In the rows, 128 means zero.
Facts:
j_124 μ: j_186
j_127 μ: j_984, j_733
j_148 μ: j_677, j_950, j_284, j_43
j_149 μ: j_355, j_557, j_256, j_268, j_808
j_173 μ: j_984, j_662, j_84
j_180 μ: j_893, j_451, j_278
j_214 μ: j_245, j_941, j_486
j_240 μ: j_137, j_66, j_862, j_102, j_912
j_246 μ: j_595
j_265 μ: j_653, j_662, j_66, j_896
j_304 μ: j_367, j_38
j_305 μ: j_528, j_595
j_335 μ: j_290
j_348 μ: j_506
j_349 μ: j_338, j_914, j_372, j_511, j_178
j_368 μ: j_200
j_370 μ: j_660, j_444, j_492
j_399 μ: j_662, j_628, j_205
j_47 μ: j_528, j_931, j_587
j_477 μ: j_673
j_494 μ: j_948, j_506, j_765, j_106, j_308
j_515 μ: j_367, j_467, j_506
j_525 μ: j_115, j_321, j_293, j_941, j_73
j_544 μ: j_918, j_585, j_484
j_571 μ: j_376, j_941, j_421
j_58 μ: j_948, j_845, j_484, j_941
j_582 μ: j_96, j_803, j_935, j_523
j_584 μ: j_290
j_594 μ: j_200
j_598 μ: j_803
j_609 μ: j_943, j_486
j_61 μ: j_345, j_689, j_115, j_200, j_84
j_616 μ: j_278, j_803
j_624 μ: j_522, j_654
j_63 μ: j_338, j_418, j_595, j_84
j_650 μ: j_355, j_500, j_256, j_268, j_293
j_670 μ: j_689, j_912
j_751 μ: j_725, j_338, j_333, j_862, j_193, j_486
j_768 μ: j_893, j_912, j_181
j_779 μ: j_628, j_682
j_786 μ: j_970, j_308
j_795 μ: j_445, j_102, j_935, j_808
j_8 μ: j_284
j_800 μ: j_245, j_115, j_106, j_293
j_801 μ: j_843
j_806 μ: j_899, j_787, j_816, j_975, j_290
j_823 μ: j_218, j_899, j_528, j_200, j_84
j_831 μ: j_892, j_566, j_881, j_425
j_855 μ: j_948, j_654
j_861 μ: j_256, j_707, j_546
j_867 μ: j_673, j_664, j_9
j_87 μ: j_475, j_290
j_872 μ: j_484, j_114, j_808
j_880 μ: j_245, j_338, j_765, j_793, j_43
j_891 μ: j_707, j_421
j_90 μ: j_209
j_939 μ: j_451, j_38, j_977, j_621, j_268, j_633
j_94 μ: j_345, j_333, j_523
j_949 μ: j_338, j_689, j_486
j_958 μ: j_733, j_425, j_568
j_962 μ: j_475, j_206, j_338, j_633, j_200, j_178, j_896, j_974
j_965 μ: j_338, j_912
j_967 μ: j_17, j_918, j_689
j_969 μ: j_500, j_106, j_92
j_982 μ: j_673, j_665, j_338, j_720, j_209
j_992 μ: j_689, j_587, j_633
j_102 Θ: j_891, j_205, j_982
j_106 Θ: j_992, j_786
j_127 Θ: j_668
j_148 Θ: j_73
j_181 Θ: j_665, j_471
j_186 Θ: j_786, j_205
j_200 Θ: j_278
j_218 Θ: j_893
j_240 Θ: j_893, j_566
j_245 Θ: j_582
j_267 Θ: j_801
j_268 Θ: j_246, j_751
j_334 Θ: j_689, j_582, j_43
j_348 Θ: j_682
j_349 Θ: j_205
j_367 Θ: j_103, j_471, j_786
j_376 Θ: j_948, j_388, j_582, j_670
j_421 Θ: j_43
j_43 Θ: j_893, j_751
j_441 Θ: j_240
j_451 Θ: j_148, j_66
j_455 Θ: j_786
j_47 Θ: j_751, j_801, j_786
j_471 Θ: j_786
j_489 Θ: j_992, j_816
j_492 Θ: j_654
j_505 Θ: j_94, j_92
j_512 Θ: j_893, j_984, j_621, j_425
j_515 Θ: j_803
j_523 Θ: j_896
j_566 Θ: j_965, j_786
j_568 Θ: j_786
j_616 Θ: j_689, j_582, j_205
j_624 Θ: j_186
j_653 Θ: j_367, j_751, j_181
j_654 Θ: j_388
j_670 Θ: j_786
j_679 Θ: j_205
j_682 Θ: j_893, j_984, j_370, j_786
j_689 Θ: j_786, j_205
j_72 Θ: j_421
j_720 Θ: j_103, j_471, j_432
j_725 Θ: j_494
j_731 Θ: j_845
j_733 Θ: j_566, j_786, j_489
j_735 Θ: j_626, j_845, j_471, j_786
j_753 Θ: j_582
j_758 Θ: j_181
j_779 Θ: j_245, j_205
j_793 Θ: j_786
j_795 Θ: j_471
j_796 Θ: j_751, j_425
j_801 Θ: j_786
j_803 Θ: j_665, j_786
j_816 Θ: j_786, j_425
j_845 Θ: j_965, j_786, j_432
j_851 Θ: j_494
j_872 Θ: j_9, j_186, j_73
j_891 Θ: j_948
j_892 Θ: j_896
j_893 Θ: j_786
j_9 Θ: j_893, j_786
j_92 Θ: j_670
j_924 Θ: j_124
j_931 Θ: j_181
j_94 Θ: j_786
j_962 Θ: j_893
j_965 Θ: j_786
j_975 Θ: j_786, j_205
j_982 Θ: j_786
j_984 Θ: j_751
j_992 Θ: j_571

Known rows:
[177 122 150 142 182 170  90  80  89 136 161  99 162 127 145 151 130 156
 135 166  84 184 160 123 140 204 101 145]: j_831
[156 135 143 127 180 174 110  87 118 112 138  89 145 130 147 182 149 148
 138 155 117 176 146 130 139 167  97 143]: j_399
[109 124 149 111 146 100 134 141 148 107 127 126 122 125 116 156 137 111
 140 103 140 116 136 130 147  98 171 141]: j_372
[161 130 156 167 137  95 131 127 119 140 138 131 138 108 123 129 111 128
 134 145 101 116 139 137 115 122 104  98]: j_72
[144 175 110 158 150 172 132 105  98 129 113  91 110 117 155 199 196 198
  88 106 145 117  82  77 114 163  73 127]: j_939
[135  76 124 121 113 138  57 145 164  71  97 128 138  87 103  93 150 150
 151 208  95 184 110 155 159 112 141 161]: j_205
[137 101 110 109  96 126  96 150 110 142 110 104 100 107  93 100 118 139
  95 158 138 141 175 129 127 173 128  97]: j_471
[162 102 201 126 140 152 132 126 115 143 161  53  97 118 156 151 147 144
 112  61 135 181 134  90 103 156  29 139]: j_806
[156 113 184 120 143 138 133 133 127 128 144  70 101 120 149 154 150 140
 112  70 147 163 126 102 120 133  66 137]: j_87
[141 142 124 144  88 151 164 140 111 146 129 210 135 151 154  51 110  93
 180 100 108 120 129 117 151 103 115  98]: j_376
[167 148 146 171 137  98 149 147 136 166 136 123 156 126 164 137  78 125
 133 148 110 111 145 139 118 137 109  91]: j_512
[161 105 137 146 140  93 155 161  81 145 130 167 139 121 141  67 125 120
 149 119  98 132 170  90 139 113 137 125]: j_492
[ 93 129 113 126  80 117 134  99 141 141 127 200 140 181 109  86 124 111
 129 121 162 103  86 134 126 110 135 148]: j_293
[170  45 163 131  81 118 148 199 159 154 100 106 135  93 156 104  90 111
 139 103 145 142 120 136 123 102  86 134]: j_975
[110 105  97 154  89 104 159 103 111 143 112 200 145 160 103  85 123 118
 109 145 158 103  82 117 100 102 124 155]: j_256
[121 129 131 160 127  91 100 123 121 144 121 163 155 137 120 138 138 168
 103 114 139  83  94 105 148 147 155 144]: j_467
[118 102 138 106 128 100 147 134 157 112 107 141 133 135 113 142 143 117
 123 118 172 131 112 119 136  90 121 164]: j_587

Rows:
No name comes twice in this set of rows, the named rows included.
[105 198 135 125 111 191 102  77 128 133 168 131 119 169 143 144 154 153
 135  84 133 127  95 125 134 173  93 108]  j_800
[ 89 153 137 125 104 101  90 125 140 124 146 177 153 157 113 120 126 134
 132 100 144  70 110 135 170 132 188 137]  j_765
[118 119 137 146 115  93  99 119 118 146 146 166 154 152 113 113 123 145
 122 114 125  91 115 117 145 152 162 141]  j_970
[134 150 112 148 119 178 142  76  83 150 150 126 114 148 139 117 149 147
 104 106 120 134 101 107  79 166  74 123]  j_861
[139 147 102 175  94  75 166 127 140 161  80 191 151 128 107 138 125 130
 108 167 178  70  89 123 105  91  97 110]  j_268
[105 174 148 140 105  72  87 162 169 115 135 161 143 118 102 111  96 114
 149 127 111  79 129 161 152 104 156  90]  j_43
[117 155  81 141 139  60 130 165 158 101  72 108 113 107 111 119 135 159
  93 211 120 121 114 125 107  75 150 125]  j_893
[ 99 143 123 132  80 120  82 141 131 115 125 210 142 163 109  18 140 138
 151 124 113 110 108 121 166 107 164 126]  j_948
[130 124  80 114 124 104 138 139 122 126  83 127 102  83  71 152 137 126
 119 168 157 101 162 128 135 118 143  98]  j_181
[151 110 139 132 143  60  67 122 154 117 113 133 180 145 101  89  81 142
 118 241 116 176 160 146 151 144 144 139]  j_425

Now the same objects, written a new way:
Known rows:
[147 123 137 147 120 118 121 111 120 115 137 133 129 134 128 149 142 137
 133 161 134 122 124 104 116 143]: j_881
[119 163 143 142 111 145 168  92 118 119  67 148 161 107 162 120 106 123
 143 144 109 112 113  72 143 161]: j_181
[130 120 131 143  91 149 100  85 146 139 113 148 129 117 143 121 143 119
 142 145 134 150  81 144 129 153]: j_421
[ 96 149 134 143  80 143 144  56 105  99  75 150 151 134 155 121 133 130
 154 113  93 145 130 122 150 172]: j_653
[ 93 151 125  88 124 138 149 157 127 123  91 146 134 111 154  88  91 113
 127  57  88 125 196 125 154 100]: j_795
[149 124 142 142 116 128 117 109 128 120 136 138 122 133 127 145 145 129
 141 161 128 117 130 105 108 138]: j_707
[135 122 144 147 110 111 122  99 116 110 138 136 135 149 103 161 143 152
 136 143 125 133 127 113 113 146]: j_725
[131 111 130 137 171 112 125 156 151 150 163 134 144 132  75 103  66 148
 134  74 105 150 130 143 144  69]: j_880
[110 148 134 132 107 119 150  89 104 144 118 111 106 191 141 156 155 113
 123 143 116 138 141 145 138 145]: j_505
[130 120 158 149 117 131 116  90 145 164 119 175 102 172 106 143 112 115
 106 114 169 111  56 154 102 153]: j_245
[121 128 130 121 100 111 122 100 114 129 108 101 128 145 137 138 182 131
 129 148 117 150 112 146 137 139]: j_441
[120 116 112 134 168 152 145 168 181 179 112 131 194  65 114  58  37 117
 119 110 114 184  40 131 175  69]: j_751
[146 126 137 140 116 123 122 112 125 116 131 135 130 131 131 153 141 138
 133 163 134 118 127 103 120 140]: j_445
[149 122 132 144 119 121 125 109 125 118 138 136 126 130 124 150 143 136
 136 165 135 123 124 107 113 139]: j_660
[103 127 126 137  73 147 115  71 121 116 100 128 150 124 138 131 163 131
 146 140 111 178  99 148 148 159]: j_796
[144 112 154 126 167 126 102 149 185 167 149 147 122 130  56  84  76 135
 148  78  91 139 143 163 122  73]: j_214
[111 106  99  73 220 192 154 164 147 120 154  95 115  90  91  98 107 167
 130  85 118 140 168 150 100 147]: j_61

Rows:
No name comes twice in this set of rows, the named rows included.
[125 150  80 193 107  46 159 155 161  70  92 120 162  95  67 186 122  82
 190 193 212  68 160 202 168 187]  j_290
[104 132 121 131  79 127 120  86 113 134  97 105 132 137 153 131 181 123
 134 140 111 167  99 158 152 147]  j_682
[127 171 158 126 137 119 184  98 120 127  70 136 159 116 163  99 117 100
 124 158 117  95  96  79 135 142]  j_471
[120 139 116 133 108  91 127  98 109 153  83 103 109 138 156 130 178 135
 115 130 118 130  83 145 151 135]  j_9
[127 118 118 103 140 156 109 191 147 129 147 130 119 104 128 109 107 130
 133  93 123 127 184 131 126 100]  j_939
[143 127 130 144 121 112 128 114 125 113 131 126 132 132 119 152 138 133
 140 164 142 119 127 116 117 148]  j_787
[130 161 161 123 134 111 166 103 113 132  92 121 144 137 152 114 136 106
 118 164 123 105 102  96 132 137]  j_626
[139  99  87  63 230 158 175  24 120  80 147 117 105 119  83 119 161 192
 112 161 133 145 146 166  68 230]  j_200
[143 127 116 148 123 104 138 113 130 106 128 132 139 128 105 157 133 134
 146 169 150 113 127 135 126 155]  j_475
[ 77 138 147  66 160 174 156 241 136 145 118  57 150 111 103 116 136 125
 124  97 124 149 143 125 125  96]  j_992
[ 88 108 116 126 151 110 126 164 113 140 128 145 125 155  91 116  70 149
  88   8 153 133  90 168 140  97]  j_349
[153 113  71 133 166  97 100 176 136 166 120 119  75  89 155  94 121 162
 125  67 104  88 147 150 161  87]  j_148
[157 123 153 112 155 144  95 179 173 137 168 150 123  89 103  61  99 102
 140 104 124 110 149 135 112  67]  j_494
[119 121  97 114 161 161 121 174 114 107 182 118 124  97 135  89 108 129
 132  80 131 125 169 138 128  97]  j_173
[102 150 135 101 125 144 129 155 132 134 117 141 119 123 140  71 113 105
 140  52  93 121 180 158 146  95]  j_515

The same objects again, as new rows of numbers:
Known rows:
[129 132 127 134 136 130 140 136 126 135 119 106 130 135 138 141 113 133
 130 121 115 121 133 130 119 128 111 132 128 116 124 116 121]: j_665
[131 176 153 135 134 108 139 134 137 128 124 136 138 115 155 118 124 137
 150 131 139 146 104 143 130 155 110 163 128 108 117 129 117]: j_803
[142 101 116  64 118 114 145 100 126 139 169  69 150 134 125 139  82 117
 123 156 160 103 146 120 134  93 141 118 139  88 117 177 159]: j_290
[130  88 135  88 132 223 118 149  94 143 127 176 101 125 174 102 105  82
  86 135 125 136 138 154 131 133  83 138 163 127 127 192 160]: j_896
[135 135 123 124 132 139 128 134 137 121 118 127 127 128 120 116 110 131
 133 138 129 121 119 135 120 128 116 138 120 130 127 131 142]: j_974
[135 123 133 127 134 141 130 123 129 130 132 122 125 135 130 130 111 144
 128 117 130 123 135 123 133 128 119 111 128 137 134 125 132]: j_500
[130 126 136 125 134 142 128 127 129 124 128 119 128 131 127 133 113 139
 125 122 128 125 134 130 125 128 112 119 123 131 128 130 138]: j_206
[134 140 131 127 130 137 130 128 143 124 118 133 128 133 129 118 113 127
 140 136 139 127 113 131 125 130 119 147 126 131 126 129 132]: j_673
[132 127 138 126 133 142 130 124 130 127 130 121 129 134 129 132 111 141
 128 118 131 125 133 129 128 128 113 118 126 132 129 128 135]: j_677
[112 115 120 132 125 117 121 127 131 129 107 137 128 132 114 146 172  95
 127 136 139 136 127 124 126 126 143 145 125 125 120 122 110]: j_349
[122 133 133 129 125 104 124 121 121 132 131 140 128 116 135 133 162 121
 129 125 136 142 129 124 141 135 150 125 131 126 127 129 109]: j_779
[136 124 134 129 133 139 130 119 129 132 134 125 123 137 135 125 113 147
 130 113 130 121 134 118 138 128 125 107 131 142 137 123 127]: j_506
[114 127 127 139 117 115 130 124 132 134 118 136 129 131 134 141 160 102
 132 131 133 135 125 123 127 125 152 142 133 127 125 120 101]: j_240
[134 132 131 122 152 121 127 135 118 129 119 114 129 123 121 137 131 142
 126 120 128 133 133 132 133 140 101 122 120 115 119 129 136]: j_218
[134 123 133 126 134 143 129 124 129 128 130 120 127 136 128 131 110 142
 126 117 129 122 135 126 129 126 116 113 126 136 133 126 135]: j_321
[104  85 103 143 107 153 115 124 144 120  93 143 121 151  99 148 166  74
 121 141 130 118 130 116 107  99 161 142 124 153 133 112 112]: j_949
[132 117 125 128 135 145 126 129 124 126 127 120 123 131 120 130 114 142
 120 118 119 118 139 125 128 124 120 106 124 141 136 124 139]: j_115

Rows:
No name comes twice in this set of rows, the named rows included.
[109 167 161 145 102 101 138 121 128 131 141 144 140 111 170 131 149 119
 138 122 126 150 119 139 130 143 151 142 137 120 128 126  91]  j_582
[114 141 139 130 122 102 121 130 118 123 127 141 134 104 129 135 168 118
 124 129 129 148 130 137 134 141 143 129 124 123 123 133 118]  j_47
[102 109 116 143 114 128 127 129 143 130  91 138 130 146 115 154 174  74
 131 141 137 132 122 124 109 114 149 164 128 128 118 111  98]  j_965
[121 135 144 127 127 138 121 136 124 112 123 124 134 113 122 134 122 136
 119 125 116 134 136 148 115 135 106 121 114 130 126 134 148]  j_84
[107 110 113 141 116 125 123 133 131 128 100 135 126 135 115 149 170  85
 125 137 124 129 129 125 113 114 152 147 126 130 124 114 106]  j_670
[ 98 123 125 133  98 129 100 150 106  94 117 144 128  82  95 134 168 108
  94 139  82 133 149 158 104 120 151 105 105 147 139 139 151]  j_61
[123 126 121 135 119 111 129 122 120 137 133 135 123 123 140 131 153 119
 128 121 121 129 132 115 141 125 161 116 137 134 136 120 102]  j_891
[114 102 116 138 109 141 121 116 139 127 115 145 122 143 119 137 153  97
 126 131 134 122 129 113 124 109 164 127 132 151 138 119 109]  j_880
[133 100 114 130 136 156 127 124 136 132 114 119 120 155 113 138 118 126
 126 121 132 112 133 113 126 112 123 118 127 144 132 114 130]  j_486
[123 135 137 132 125 104 126 118 124 134 134 143 128 117 140 132 163 122
 132 123 140 144 126 120 147 139 152 125 134 129 129 126 104]  j_795

The same objects again, as new rows of numbers:
Known rows:
[117 134 122 143 129 114 128 117 119 134 132 135 111 103 133 116 130  93
 101 129 103 119 145 117 131 117 137 115 128 124 135 126 130 125 126 132
 130 121 111 109  87 146  97]: j_205
[142 126 125 138 124 122 122 124 122 148 130 121 119 135 127 120 125 111
 106 120 129 104 146 111 123  97 124 132 129 135 141 129 129 121 129 126
 116 126 109 118 115 146 102]: j_679
[123 108 136 134 133 111 117 106 125 143 127 108 123 144 128 120 141 100
 118 125 122 112 150 116 131  90 111 148 118 123 142 134 135 119 126 126
 114 125 103 131  99 149 106]: j_861
[117 126 128 136 134 109 120 107 125 149 131 115 128 134 135 119 134  87
 106 127 117 109 136 127 135  88 119 119 123 112 151 130 137 121 135 127
 121 120  98 111  99 144 112]: j_290
[125 123 129 134 137 113 113 107 131 144 131 120 125 138 135 119 137  91
 116 124 121 108 136 122 134  90 118 124 124 115 148 137 138 122 131 129
 119 123  99 114 102 139 104]: j_862
[129 118 127 133 140 112 112 105 135 142 129 123 126 144 130 118 138  97
 127 126 121 107 138 117 132  93 116 129 123 117 147 142 139 119 124 128
 116 125 101 119 103 135  99]: j_506
[124 118 120 120 125 116 110 115 131 140 116 108 126 125 114 119 133 104
 123 121 131 102 152 139 117  83 107 137 115 105 154 127 136 120 157 108
 120 112 105 115 117 129 100]: j_851
[120 130 124 130 140 114 118 117 122 136 133 130 117 118 133 117 140  96
 109 129 119 113 145 119 126 120 140 130 132 121 131 138 138 135 128 141
 129 137 107 114  94 142  83]: j_893
[145 135 123 146 128 122 115 124 123 144 130 131 119 130 121 121 133 101
 112 122 119 105 139 112 127 102 127 123 128 132 144 140 133 121 119 124
 113 125 108 116 115 136  94]: j_245
[124 104 130 131 142 119 132 131 132 134 131 122 119 139 137 123 143 112
 104 112 122 109 164 113 114 105 109 139 126 133 126 125 125 126 132 125
  98 106  97 131 100 134 113]: j_958
[126 126 122 122 142 114 117 123 129 142 134 129 124 137 130 121 127 108
 118 130 128 100 150 118 130 109 129 127 134 128 137 139 140 124 129 138
 125 139 106 112 114 141  85]: j_845
[130 129 135 122 147 119 109 119 130 130 146 126 113 111 144 124 138  94
 107 122 124 109 144 116 131 113 135 126 139 129 144 139 136 135 134 136
 128 137  91 111 108 144  75]: j_665
[130 124 127 127 135 116 123 123 121 149 132 117 125 139 130 121 132 108
 103 123 130 103 148 118 121 102 126 137 129 127 137 134 135 130 133 132
 119 133 102 119 113 144  99]: j_441
[119 109 136 128 138 110 121 110 122 137 131 113 119 132 131 120 140 104
 114 128 119 114 155 113 129 105 119 149 123 127 135 135 135 124 124 132
 121 132 104 130  97 151  96]: j_571
[127 122 129 134 138 113 113 107 132 144 131 120 125 138 134 119 138  92
 118 124 121 108 136 120 133  91 118 125 124 116 149 138 137 122 129 128
 118 123  99 115 103 138 103]: j_943
[142 120 123 131 127 122 116 105 134 156 127 120 122 144 143 109 124 107
 122 120 139 107 130 113 124  84 127 129 133 115 139 127 129 127 137 131
 124 123 112 110  99 143 116]: j_451
[124 132 124 135 139 114 115 115 120 144 128 126 123 131 130 116 148  92
 108 126 121 111 139 123 122 113 137 134 127 115 134 143 141 137 128 137
 122 134 106 118  96 135  89]: j_621

Rows:
No name comes twice in this set of rows, the named rows included.
[130 128 121 130 138 116 116 123 127 142 133 130 122 134 128 121 129 106
 116 128 123 102 147 115 129 109 129 126 132 129 138 140 138 123 124 135
 121 136 107 114 113 139  85]  j_92
[131 128 131 149 129 119 120 121 119 135 132 125 114 120 124 124 139  98
 104 125 110 112 149 113 131 108 124 131 123 136 141 137 133 119 119 126
 115 124 105 122 105 145  89]  j_388
[133 131 127 133 134 117 122 124 113 156 127 113 131 146 125 121 144 101
  95 120 131 103 143 123 113 103 129 143 125 122 137 139 138 137 133 132
 111 134 101 124 113 137 101]  j_796
[127 122 128 123 138 114 123 124 123 145 135 118 124 138 132 123 126 111
 105 126 129 101 153 118 126 104 123 133 131 131 139 133 136 125 134 133
 121 135 101 117 117 147  95]  j_731
[121 130 124 123 140 111 120 123 124 149 136 121 128 138 132 123 126 101
 104 129 126  98 147 126 130 102 126 121 132 123 143 135 140 125 137 135
 123 135  99 108 117 144  94]  j_931
[134 118 125 132 133 119 117 102 134 138 128 130 113 120 142 107 132 104
 126 124 125 118 135 106 127 104 135 131 132 118 133 131 129 132 127 134
 131 126 112 115  86 142 100]  j_73
[153 128 144 131 139 128  97 109 140 136 148 115 113 121 150 124 146  85
 110 109 135 110 128 114 131  87 124 127 137 125 157 139 133 136 140 125
 118 124  83 113 113 140  89]  j_664
[127 123 129 127 138 114 123 121 121 147 132 117 125 136 132 121 135 105
 103 125 127 105 149 118 123 105 125 137 128 127 138 135 136 129 132 133
 119 133 101 120 110 144  96]  j_489
[130 125 126 124 135 116 123 126 121 147 134 119 123 136 130 122 127 110
 103 124 130 101 153 116 123 106 127 134 132 132 137 132 135 127 133 134
 121 135 104 118 116 146  94]  j_455
[127 127 121 122 141 113 117 125 127 146 134 127 126 142 129 122 127 109
 116 129 130  98 149 119 128 107 128 128 134 127 138 140 141 124 130 138
 122 140 105 113 118 140  85]  j_367
[117 123 137 135 138 112 123 115 107 134 129 114 116 114 127 118 158  91
  96 125 112 124 151 117 118 121 136 154 122 122 129 139 135 143 123 134
 121 134 102 133  86 146  89]  j_751

